48,46,37,-42 | 48, -42

27,-2,-36,6,14,1,5 | 27, -36

11,170,177,105,226,229
125,87,221,79,234,239
| 239, 11

6,4,4,6,5,6,8
3,3,0,2,3,3,9
| 9, 0

74,77,58,76,76,85,56
60,60,15,49,80,77,48
91,73,68,61,93,51,67
| 93, 15

36,-38,-9,22,-21,19 | 36, -38

139,127,129,418,258,831,359
373,465,516,48,725,570,56
| 831, 48

5,6,4,2,7 | 7, 2

37,232,7,158
168,183,75,39
1,101,16,172
| 232, 1
---
[[  2  40 -42 -10]
 [ -7 -39  42   5]] gives -10

[[35 43  1 -4 15 38 15]
 [31 43  1 -8 12 41 12]] gives 15

[[-26 -14  26  30 -36 -29]
 [  2   3  -4   2  16  -6]] gives -29

[[-16 -13 -14 -18]
 [-27 -36  18  -9]] gives -18

[[-27  23   5  20  -7]
 [-37  43   7   2  -1]] gives -7

[[ 28  34  12  32]
 [  5   0 -19  -2]] gives 32
---
[3, 49, -4, 27, -49] >> 3
[499, 231, 161, 869, 144, 202] >> 499
[42, 5, 49, 99, 56, 21, 39] >> 42
[9797, 2915, 4027, 8389] >> 9797
[59, 202, 191, 239, 74, 173, 130] >> 59
[8931, 3833, 5766, 2621, 9574] >> 8931
---
5	-2	-11	-13
7	7	-10	36
-13	-3	-20	14
>> 7

23	14	-20	-15	34	-37
-6	-17	-2	-5	21	-1
7	12	6	17	-20	21
>> -6

31	-8	8	16	-11	-18	11
1	37	8	32	5	23	-39
18	-27	-31	-22	22	5	-11
>> 1

-1	1	2	4	0	6
-39	3	22	23	-22	38
-3	3	6	6	-2	-5
>> -39

0	-36	-10	-11	15
4	-25	-1	-31	-19
-5	-35	-14	1	14
>> 4

8	29	-41	-24
11	-8	-21	-19
24	-9	-19	36
>> 11
---
[124 150 175 214 167 235   5] -> 124

[[3407 6751 6799 2132 8331]
 [7060 7054 9502 7276 7282]
 [1805 2271 8647 7093 7400]] -> 2132

[ 46   4  33   8 -39] -> 4

[ -6   9 -26  40  -7] -> -7

[[1 5 2 4]
 [8 6 5 3]] -> 2

[[4525 8734 2725 5436 9317 5372]
 [5674 3231 5327 4301 5134 1584]] -> 2725

[ 40  55  83 222] -> 55

[ 17 314 341 798 606 258] -> 258

[[805 208 954 682 749  79 276]
 [290 383  96 333 407 851 746]] -> 96

[[7121 3409 7014 3835 4054 8626]
 [8398 2673 8364 6699 3237 5480]] -> 3237
---
[[ 14 -43  19  22  -6]
 [ 12   8  -7  -6  20]
 [ -4  -5   1  20 -16]] value -7

[[-6  7 36 -3]
 [ 6 -8 -8  8]] value 7

[[  0  -2  35   0]
 [ 23 -11  29 -26]
 [ 22   0  18 -20]] value -11

[[-19  25 -20   1  13]
 [-29 -16  -6  10  -8]
 [-39  -3  -5   7   1]] value -6

[[ -9  -5   2   4   1  -7   9]
 [-28 -43  -3  -1  10  37   4]] value 1

[[ -2 -17 -26  39 -30  38]
 [ 24   6  17   5   5  22]] value 39

[[-34 -32 -39 -36  38 -34]
 [-43  33 -34 -24 -38 -35]
 [-17 -33 -33  31  38  37]] value -24

[[ 24  -8  41 -13 -23]
 [  0   1  -1   4   2]
 [ -1   0   1  -1  -4]] value -1

[[ 38 -17  -9 -14 -31  24  37]
 [ -8  16  25  39  31 -34  15]] value -31

[[-26 -18  14  25  42 -38]
 [  4  14  38  21  32   5]] value 25
---
22,14,17,9,3
42,10,-19,-43,11
-> -43

32,-30,1,18,38,21,0 -> 21

-7,-8,2,3,-21
-37,3,-42,6,-18
-> 6

-2,-11,-4,-16,-8,-37 -> -8

4,-1,39,19,11,7,-31 -> 7

21,-4,19,23,12,-41 -> 12

5,-9,32,11,-2,2,-29 -> 2

-18,-7,25,16,39,28 -> 39
---
-16	-11	11	-26	9	-36	-14
38	-23	2	-6	21	34	13
-> 9

6	33	-5	-25
-12	-21	18	-10
7	8	11	-6
-> -21

3	-2	-4	2
5	17	29	-32
8	4	22	-31
-> 17

24	-6	4	-28	-13	-10	15
-26	-27	33	-34	-20	39	-13
-> -13

16	-18	1	-36	12	26	-38
-41	26	-12	10	2	30	-34
-35	22	-9	16	0	31	-37
-> 2

-19	-13	4	2	3	28	9
-12	-19	-19	31	-25	11	18
-> 3

-6	2	-16	-38	6
-10	-31	15	-7	18
37	1	-32	11	21
-> 15

21	-6	-18	1	-5
-24	4	-34	5	-12
-> -18

16	25	5	-11	4	36
-26	-1	29	-1	6	12
-> -11
---
-2	17	16	-4	2	-20	-14
40	25	-18	29	-36	3	-30
-25	-13	15	-18	22	-7	16
out 40, -36

22	-13	-31	40 out 40, -31

34	28	1	18	-35	-16
-36	-12	24	-1	13	-21
out 34, -36

-7	12	9	4	-25	34 out 34, -25

-23	-14	36	-20 out 36, -23

25	35	38	29 out 38, 25

18	17	6	-36	6	-15	3 out 18, -36

-24	-17	33	0	-37	-18 out 33, -37

5	14	38	-34 out 38, -34

-19	-14	-18	35	33	43	12 out 43, -19
---
7	-32	6	5	-11	12
3	-14	-12	6	-20	8
33	21	-10	21	5	12
-> -10

1	-8	11	16	-33	-21 -> 11

27	9	-7	13	15	-37 -> -7

9	17	-21	-13	33	-14 -> -21

-4	0	-27	5	-38	8 -> -27

41	-32	15	-1	2	-2 -> 15
---
20	-19	37	-13	4 --> 20
-29	-1	20	-14	5	-8	-39 --> -29
27	-39	-20	-31 --> 27
11	-14	29	-27	34	15 --> 11
-30	-11	-26	-37 --> -30
23	-26	-28	-1	12	22	32 --> 23
---
[[ -2  -3 -15   9]
 [  6   5 -21   7]
 [ -7 -35  20   4]] -> 9

[[ 37 -12  27  17 -19 -23]
 [ 16  -5   5  15 -15 -15]
 [ -1  -5   2   3   4  -7]] -> -23

[[-15  17   3   8  -2   5   3]
 [-11   6  39 -25 -26  20  32]
 [-22  18  29 -10 -21  25  26]] -> 3

[[  1  -6  -9   0  -3  11]
 [-11 -11 -11   6  11  -1]
 [ 25  27  23 -14 -37  13]] -> 11

[[ 17   8 -19 -12 -18 -32]
 [ -9  35  15   6   2 -35]
 [ 30   8 -28 -26   6 -11]] -> -32

[[ 32 -13  -9   7  14   1  -2]
 [-42   5   6  11 -16  16  -2]
 [-14  -5   0  -2  -3 -14  23]] -> -2
---
[[-15 -33  13 -13  -8  18]
 [ -5 -16  27 -13  -8   9]] ⇒ -33

[[  0  -1   3   4   2  -1]
 [-21  -6  15  -6 -34  12]] ⇒ -1

[[ -5  22   2  19 -35   6 -12]
 [ 33  -7 -22   8 -40 -34  33]] ⇒ 22

[[-14   5 -16 -33  -1 -41]
 [ 29   6  13  35 -10  36]] ⇒ 5

[[ -8   4 -10 -15]
 [-34  29  -4 -37]] ⇒ 4

[[ -9 -20  10 -41]
 [ 36  -3   5  -2]] ⇒ -20

[[-19   7 -12   2  -3]
 [-20   8  34  26   8]] ⇒ 7

[[ 10  -4   5  39  24 -22 -25]
 [  6  -4  19  29  14 -18 -23]] ⇒ -4

[[ 36   7 -18  -4   9]
 [-27 -13  11  13   1]] ⇒ 7

[[  4   8 -39 -14  -8]
 [  4   5   9   1 -24]] ⇒ 8
---
Input: -14  -10  -43    2   17    8   -5
Output: -14
Input:   9   10  -11  -36  -30
Output: 9
Input:  18  -33  -40   22   27   18
Output: 18
Input: -17   14  -35    7   -2
Output: -17
Input:  22   11  -21   20  -31    4
Output: 22
Input: -38   19    3  -25
Output: -38
Input:  -3  -33   22   16
Output: -3
Input: -18   39  -29  -24  -32  -23
Output: -18
---
[  6  30 -32   6 -13] yields -13, 6

[[ -2   5   1  -2   5   9  25]
 [  8 -10 -22  34  -5  -9  21]] yields 25, 8

[[ -2  -7  24  -1]
 [  8  -8 -13   1]
 [  7   1 -32  -2]] yields -1, 7

[ 13  21 -29  -3 -36  10 -37] yields -37, 13

[[ 25  -2   4 -31   9]
 [ -6 -33  10  31 -31]
 [ 33 -10 -19  -4 -25]] yields 9, 33

[  5 -31 -15 -10  18   8] yields 8, 5
---
[ 129 -759 -189  816  265 -574  -87] out 129

[[79 82 79 82]
 [89 81 76 83]
 [ 6 37 45 91]] out 79

[[729 417 380 187 380 427]
 [587 637 660 259 272 687]
 [526 158 207 282 824 154]] out 729

[17 42  9  5 78] out 17

[[280 263 454 469 518 177 246]
 [189 112 363 737 781 662  94]
 [567 540 461 504 475 762 539]] out 280

[7909 6344 9934 2820 6208 7275] out 7909

[  17  189 -820 -226 -126  812] out 17
---
[ 40  20 -25  24 -18   3  36]
40

[[428 352 581 754 721 724 743]
 [499 298 567 639 864 600 532]
 [422 583 391 185 520 239 294]]
428

[-38  42  20  13  35]
-38

[4550 6659 5123 2919 9031 5063 4438]
4550

[[0 3 6 6]
 [9 3 7 7]
 [3 6 4 6]]
0

[ 43 -35  15  19]
43

[[157  44 185 245 216  22]
 [159  97 243 182 239   8]]
157
